Below is a small trained network, with its code and all its weights. Each question gives an input and a class and asks what happens when units are switched off, that is, made to give their printed mean instead of their output.

import numpy as np


def w(rows, s, z=0):
    codes = np.array(rows[::2]) - 128.0
    scale = np.full(codes.shape[1], s)
    scale[-1] = z or s
    return codes * scale


def norm(h):
    return h / np.sqrt((h * h).mean(-1, keepdims=True) + 1e-5)


def f(y):
    return np.maximum(y, 0)


def log_softmax(a):
    a = a - a.max(-1, keepdims=True)
    return a - np.log(np.exp(a).sum(-1, keepdims=True))


def net(x, mask):
    res = np.array(x, float).reshape(1, 6) / 4 @ E
    u = 0
    for l in range(2):
        y = f(norm(res) @ A[l][:, :-1].T + A[l][:, -1])
        res = res + np.where(mask[u : u + 16], y, B[l][:, -1]) @ B[l][:, :-1]
        u += 16
    return log_softmax(norm(res)[-1] @ U[:, :-1].T + U[:, -1])


A, B = {}, {}
E = w([
[175,165,72,95,154,239,147,54,156,115,121],'x0',
[227,118,188,151,127,141,131,167,135,158,127],'x1',
[128,127,128,128,129,129,127,127,127,128,126],'x2',
[129,124,136,111,127,128,125,122,121,119,128],'x3',
[158,125,120,191,138,117,121,141,111,6,134],'x4',
[127,126,139,114,127,130,130,122,122,120,128],'x5',
],0.02)
A[0] = w([
[136,131,86,118,132,190,123,100,129,119,127,100],'L0N1',
[92,127,180,130,127,86,123,141,136,166,112,136],'L0N2',
[124,135,132,124,114,121,125,122,137,100,126,138],'L0N3',
[194,124,146,142,120,119,137,140,125,102,121,50],'L0N4',
[247,117,207,142,129,105,122,159,116,168,124,92],'L0N5',
[125,123,183,147,132,72,136,150,138,137,124,136],'L0N6',
[155,128,174,124,133,139,138,135,120,158,121,93],'L0N7',
[146,136,95,111,134,182,138,109,122,162,118,100],'L0N8',
[134,120,124,71,132,104,118,131,119,118,138,72],'L0N9',
[139,129,137,193,129,89,133,148,119,4,131,83],'L0N10',
[62,124,158,145,121,57,126,151,116,121,125,163],'L0N11',
[253,128,178,137,127,164,126,136,127,159,127,2],'L0N12',
[157,122,111,179,129,146,125,131,121,16,124,37],'L0N13',
[99,123,144,141,121,110,124,139,126,147,130,113],'L0N14',
[102,122,90,118,140,132,145,124,134,116,132,124],'L0N15',
[107,118,136,121,115,113,120,131,118,124,124,134],'L0N16',
],0.025,0.0068)
B[0] = w([
[120,155,96,108,113,79,119,103,71,128,126,188],'L0N1',
[123,190,149,152,141,112,160,107,139,108,176,196],'L0N2',
[108,139,96,158,100,126,148,124,135,145,112,149],'L0N3',
[103,146,188,110,153,180,76,145,134,116,212,171],'L0N4',
[155,162,120,100,60,101,109,170,15,131,132,242],'L0N5',
[101,149,117,145,84,113,128,150,90,160,142,197],'L0N6',
[128,103,56,156,136,104,178,139,128,169,73,172],'L0N7',
[125,94,138,96,126,150,66,165,138,151,108,186],'L0N8',
[115,138,135,153,136,130,126,141,147,150,162,136],'L0N9',
[124,40,133,143,104,115,2,108,157,139,84,254],'L0N10',
[135,80,137,138,180,168,163,148,175,156,107,223],'L0N11',
[127,95,177,156,179,151,142,41,247,114,102,218],'L0N12',
[148,201,73,164,178,142,250,162,69,100,159,230],'L0N13',
[101,149,149,140,139,121,144,101,124,111,153,163],'L0N14',
[105,160,110,118,126,151,93,158,109,138,154,160],'L0N15',
[137,120,131,127,130,165,138,126,147,124,124,154],'L0N16',
],0.034,0.025)
A[1] = w([
[104,94,144,137,111,111,132,146,161,111,117,60],'L1N1',
[169,195,102,122,156,158,183,111,114,29,134,120],'L1N2',
[120,167,160,66,77,148,163,153,108,125,149,84],'L1N3',
[190,145,163,141,194,167,200,104,183,57,172,96],'L1N4',
[126,125,120,156,148,120,132,175,79,91,154,90],'L1N5',
[156,117,133,160,205,179,139,106,176,158,117,137],'L1N6',
[108,99,128,57,67,54,59,182,136,105,140,1],'L1N7',
[184,105,137,162,174,150,164,120,150,54,116,70],'L1N8',
[108,141,158,116,191,141,202,125,188,130,156,70],'L1N9',
[115,110,126,74,125,94,70,98,145,123,95,74],'L1N10',
[145,154,119,130,76,57,192,114,119,81,132,94],'L1N11',
[114,143,163,127,119,167,191,179,140,133,178,43],'L1N12',
[126,122,130,107,119,101,138,128,127,119,150,117],'L1N13',
[143,34,174,127,138,124,115,88,252,123,85,58],'L1N14',
[127,106,69,125,121,148,189,175,126,77,126,76],'L1N15',
[89,99,120,182,120,143,158,138,221,113,153,64],'L1N16',
],0.027,0.0052)
B[1] = w([
[80,114,125,67,124,114,130,145,105,103,153,147],'L1N1',
[125,142,90,180,183,75,93,77,74,66,131,193],'L1N2',
[108,80,61,161,141,129,252,180,153,91,151,166],'L1N3',
[60,183,173,162,152,235,112,112,150,135,140,191],'L1N4',
[189,135,151,5,46,73,131,89,164,103,140,210],'L1N5',
[99,109,210,157,148,122,194,127,198,123,105,244],'L1N6',
[79,124,118,139,122,237,50,90,146,136,134,167],'L1N7',
[25,166,191,118,138,175,166,160,153,214,132,181],'L1N8',
[175,168,178,165,129,186,15,90,71,83,134,187],'L1N9',
[135,158,120,98,86,185,202,145,158,168,115,180],'L1N10',
[76,113,134,122,113,117,200,166,118,160,188,171],'L1N11',
[187,181,152,126,134,152,149,45,102,112,87,183],'L1N12',
[134,154,105,184,113,144,137,144,147,155,122,132],'L1N13',
[247,114,38,69,128,34,148,147,114,91,105,251],'L1N14',
[135,98,104,84,148,85,124,143,115,160,132,166],'L1N15',
[24,122,118,132,175,126,94,135,148,126,136,196],'L1N16',
],0.031,0.02)
U = w([
[85,193,206,175,211,183,131,90,160,95,132,254],'0',
[85,16,124,149,198,75,87,192,216,114,84,54],'1',
[73,155,63,69,92,237,87,127,140,180,119,105],'2',
[95,158,21,117,152,54,115,116,38,78,169,99],'3',
[148,183,158,154,48,98,237,146,52,161,187,76],'4',
[153,71,185,161,15,140,7,186,79,128,174,97],'5',
[235,126,132,63,121,130,175,127,205,149,53,123],'6',
],0.016,0.004)

Each question gives the input, the list of numbers given to net, and the class t.
The units are the neurons (one row each of A and B). Each row of codes is followed by its name. A weight is (code - 128) times the scale printed after its matrix; where a second scale follows, it is the last column's (A, B and U).
mask holds one flag per neuron, layer by layer. A switched-off neuron (its flag False) gives its mean, the last column of its row in B, instead of its output. The means were averaged over made-up inputs and are rounded, as every weight is.
A unit's drop is (log p(t) with every unit on - log p(t) with that unit switched off) / (log p(t) with every unit on - log p(t) with every unit switched off).
The circuit of an input: a set's keep is (log p(t) with only the set's units on - log p(t) with every unit switched off) / (log p(t) with every unit on - log p(t) with every unit switched off). Starting from the 12 units with the biggest drops (on a tie, the unit counted first), units are removed one at a time, each time the one whose removal leaves the highest keep (on an exact tie, the one counted first), for as long as the keep stays at least 0.8.
units of the circuit, in order: the units of the circuit, biggest drop first
top k neurons: the k neurons with the biggest drops, biggest first
k most important neurons of layer l: the k neurons of layer l with the biggest drops, biggest first
input [-4,7,-5,4,6,-4], class 5: units of the circuit, in order -> [L0N10]
input [-3,8,-1,-4,-8,-7], class 4: 2 most important neurons of layer 0 -> [L0N5 L0N10]
input [7,-7,-1,1,0,-8], class 2: 2 most important neurons of layer 0 -> [L0N13 L0N8]
input [-6,0,-3,6,7,5], class 1: 2 most important neurons of layer 0 -> [L0N10 L0N11]
input [-6,5,0,1,0,8], class 4: top 4 neurons -> [L0N5 L0N2 L0N10 L0N8]
input [-4,1,5,-8,-4,-2], class 4: top 2 neurons -> [L0N12 L0N6]
input [2,5,-2,2,0,-2], class 6: top 2 neurons -> [L0N13 L0N12]
input [1,-1,-2,3,4,-7], class 3: top 2 neurons -> [L0N12 L0N13]
input [-7,2,8,-5,0,8], class 4: top 2 neurons -> [L0N2 L0N12]
input [1,5,-3,-3,-3,0], class 6: top 3 neurons -> [L0N13 L0N12 L0N5]
input [6,0,0,-1,0,-5], class 2: top 4 neurons -> [L0N1 L0N8 L0N13 L0N11]
input [0,4,0,1,7,7], class 5: top 2 neurons -> [L0N10 L0N5]
input [-6,1,3,4,-4,-5], class 4: 3 most important neurons of layer 0 -> [L0N12 L0N6 L0N5]
input [-8,-8,-1,0,0,-1], class 0: top neuron -> [L0N2]
input [-7,-1,-2,1,7,7], class 1: top 2 neurons -> [L0N10 L0N11]
input [0,8,2,-3,7,-4], class 5: top 2 neurons -> [L0N5 L0N10]
input [2,-1,-3,5,-4,-2], class 2: 2 most important neurons of layer 0 -> [L0N12 L0N13]
input [1,-8,-2,-8,-6,-2], class 2: 3 most important neurons of layer 0 -> [L0N13 L0N12 L0N11]
input [6,-2,5,-1,-6,5], class 2: 2 most important neurons of layer 0 -> [L0N13 L0N12]
input [-1,5,-2,6,1,-7], class 5: units of the circuit, in order -> [L0N5]
input [-6,-2,-5,-5,8,2], class 1: 2 most important neurons of layer 0 -> [L0N10 L0N5]
